Here is a tiny trained network, its code and every weight. The questions are about switching its units off for an input and a class, where a switched-off unit gives its printed mean instead of its output.

import numpy as np


def w(rows, s, z=0):
    codes = np.array(rows[::2]) - 128.0
    scale = np.full(codes.shape[1], s)
    scale[-1] = z or s
    return codes * scale


def f(y):
    return np.maximum(y, 0)


def log_softmax(a):
    a = a - a.max(-1, keepdims=True)
    return a - np.log(np.exp(a).sum(-1, keepdims=True))


def net(x, mask):
    res = np.array(x, float).reshape(1, 6) / 4 @ E
    y = f(res @ A[0][:, :-1].T + A[0][:, -1])
    res = res + np.where(mask, y, B[0][:, -1]) @ B[0][:, :-1]
    return log_softmax(res[-1] @ U[:, :-1].T + U[:, -1])


A, B = {}, {}
E = w([
[186,28,96,35,140,132,87,154],'x0',
[131,34,191,176,81,36,207,127],'x1',
[140,130,109,141,81,135,122,140],'x2',
[2,116,198,45,55,152,90,100],'x3',
[136,136,143,109,146,122,139,106],'x4',
[96,194,99,63,126,19,149,232],'x5',
],0.0087)
A[0] = w([
[184,56,112,70,142,103,73,93,14],'N1',
[172,92,142,196,141,250,110,3,170],'N2',
[141,144,116,101,108,35,148,134,158],'N3',
[171,71,180,167,149,227,102,83,167],'N4',
[53,100,179,85,81,161,90,73,107],'N5',
[129,156,107,155,116,136,111,138,44],'N6',
[113,185,149,200,117,133,160,141,50],'N7',
[130,174,112,91,149,85,131,214,170],'N8',
[8,149,148,92,65,145,53,96,59],'N9',
[117,216,53,95,173,223,81,150,132],'N10',
[109,196,67,70,164,102,156,165,136],'N11',
[229,129,83,177,191,120,158,168,9],'N12',
[148,84,144,182,144,199,103,63,171],'N13',
[187,142,81,193,166,97,118,110,95],'N14',
[89,221,152,216,128,112,141,69,46],'N15',
[166,29,71,41,103,115,104,141,128],'N16',
[103,198,142,181,121,117,160,98,68],'N17',
[158,254,92,83,152,204,28,121,53],'N18',
[167,75,113,87,167,151,138,174,44],'N19',
[130,193,141,77,134,74,133,198,95],'N20',
[171,130,100,190,182,120,133,133,68],'N21',
[77,202,152,196,142,136,178,104,64],'N22',
[147,50,197,182,108,47,190,147,102],'N23',
[153,164,97,163,136,117,166,97,45],'N24',
[148,63,209,159,65,59,203,139,75],'N25',
[215,146,17,195,198,115,164,134,135],'N26',
[200,27,116,53,152,130,81,169,73],'N27',
],0.0087,0.0012)
B[0] = w([
[98,180,73,145,161,135,85,114,179],'N1',
[169,153,85,140,82,98,198,236,250],'N2',
[163,141,96,161,127,113,176,178,173],'N3',
[168,210,90,130,111,142,196,192,215],'N4',
[78,120,188,58,45,95,91,154,201],'N5',
[125,104,144,128,149,127,109,90,145],'N6',
[103,136,48,122,146,151,81,57,170],'N7',
[158,194,96,160,98,147,202,207,196],'N8',
[79,85,182,69,89,93,61,151,213],'N9',
[224,52,222,204,191,124,172,78,234],'N10',
[154,152,132,166,91,132,179,180,198],'N11',
[85,108,182,47,68,116,55,126,206],'N12',
[157,180,95,135,66,112,209,237,206],'N13',
[85,145,194,55,111,99,90,140,186],'N14',
[63,197,56,155,146,149,86,81,194],'N15',
[36,150,32,160,153,143,109,54,198],'N16',
[77,207,37,142,179,160,73,63,173],'N17',
[234,2,200,203,240,145,158,68,239],'N18',
[84,170,79,135,146,127,85,73,169],'N19',
[151,193,108,116,80,153,226,220,193],'N20',
[100,122,154,30,99,102,103,134,179],'N21',
[118,195,73,138,140,111,75,92,186],'N22',
[195,31,183,207,154,160,155,95,201],'N23',
[118,156,149,81,95,118,94,97,159],'N24',
[202,61,199,174,161,152,155,73,200],'N25',
[121,102,215,32,76,129,72,114,228],'N26',
[84,181,28,168,169,139,71,78,203],'N27',
],0.0068,0.013)
U = w([
[152,157,93,135,93,121,199,224,179],'0',
[170,43,179,191,153,127,140,57,255],'1',
[103,106,182,6,73,113,60,114,48],'2',
[90,164,25,154,140,128,74,40,6],'3',
],0.013,0.00078)

Each question gives the input, the list of numbers given to net, and the class t.
The units are the neurons (one row each of A and B). Each row of codes is followed by its name. A weight is (code - 128) times the scale printed after its matrix; where a second scale follows, it is the last column's (A, B and U).
mask holds one flag per neuron, in row order. A switched-off neuron (its flag False) gives its mean, the last column of its row in B, instead of its output. The means were averaged over made-up inputs and are rounded, as every weight is.
A unit's drop is (log p(t) with every unit on - log p(t) with that unit switched off) / (log p(t) with every unit on - log p(t) with every unit switched off).
The circuit of an input: a set's keep is (log p(t) with only the set's units on - log p(t) with every unit switched off) / (log p(t) with every unit on - log p(t) with every unit switched off). Starting from the 12 units with the biggest drops (on a tie, the unit counted first), units are removed one at a time, each time the one whose removal leaves the highest keep (on an exact tie, the one counted first), for as long as the keep stays at least 0.8.
units of the circuit, in order: the units of the circuit, biggest drop first
unit that matters most: the unit with the biggest drop
top k neurons: the k neurons with the biggest drops, biggest first
drop of u: that unit's drop, to one decimal
input [7,-8,-3,-5,1,1], class 1: units of the circuit, in order	[N18]
input [7,1,-3,-7,5,-3], class 2: top 2 neurons	[N26, N12]
input [8,8,5,8,-3,-8], class 0: units of the circuit, in order	[N4, N13]
input [-1,2,-7,2,-1,-2], class 0: top 4 neurons	[N18, N10, N26, N12]
input [1,-8,-1,-8,1,7], class 1: top 3 neurons	[N18, N10, N2]
input [-4,7,-2,-7,0,1], class 1: top 3 neurons	[N23, N25, N5]
input [-4,0,3,-8,2,-7], class 2: top 4 neurons	[N26, N12, N14, N21]
input [-8,8,6,8,-6,-8], class 0: top 3 neurons	[N2, N13, N18]
input [-1,6,3,-6,-6,3], class 1: top 2 neurons	[N23, N25]
input [-1,-6,-4,5,-4,5], class 1: top 3 neurons	[N18, N10, N2]
input [0,4,-5,-3,-8,-4], class 0: top 3 neurons	[N18, N10, N13]
input [-1,-3,1,7,2,8], class 0: top 2 neurons	[N20, N8]
input [-8,-8,6,3,6,0], class 1: top 2 neurons	[N18, N10]
input [7,-1,-4,0,1,-6], class 3: top 3 neurons	[N27, N16, N1]
input [8,-2,0,-3,4,6], class 3: units of the circuit, in order	[N27]
input [-8,-6,-2,-4,-8,7], class 3: top 4 neurons	[N17, N15, N7, N2]
input [-4,-1,-1,-5,8,4], class 2: top 2 neurons	[N26, N2]
input [6,1,1,-7,-2,5], class 2: drop of N26	0.5
input [6,-3,-3,5,7,1], class 3: drop of N12	0.2
input [0,-6,-2,7,-2,-7], class 0: unit that matters most	N2
input [-4,2,-4,6,-3,-3], class 2: drop of N5	0.1
input [-6,2,-5,-6,-2,-5], class 2: drop of N12	0.2
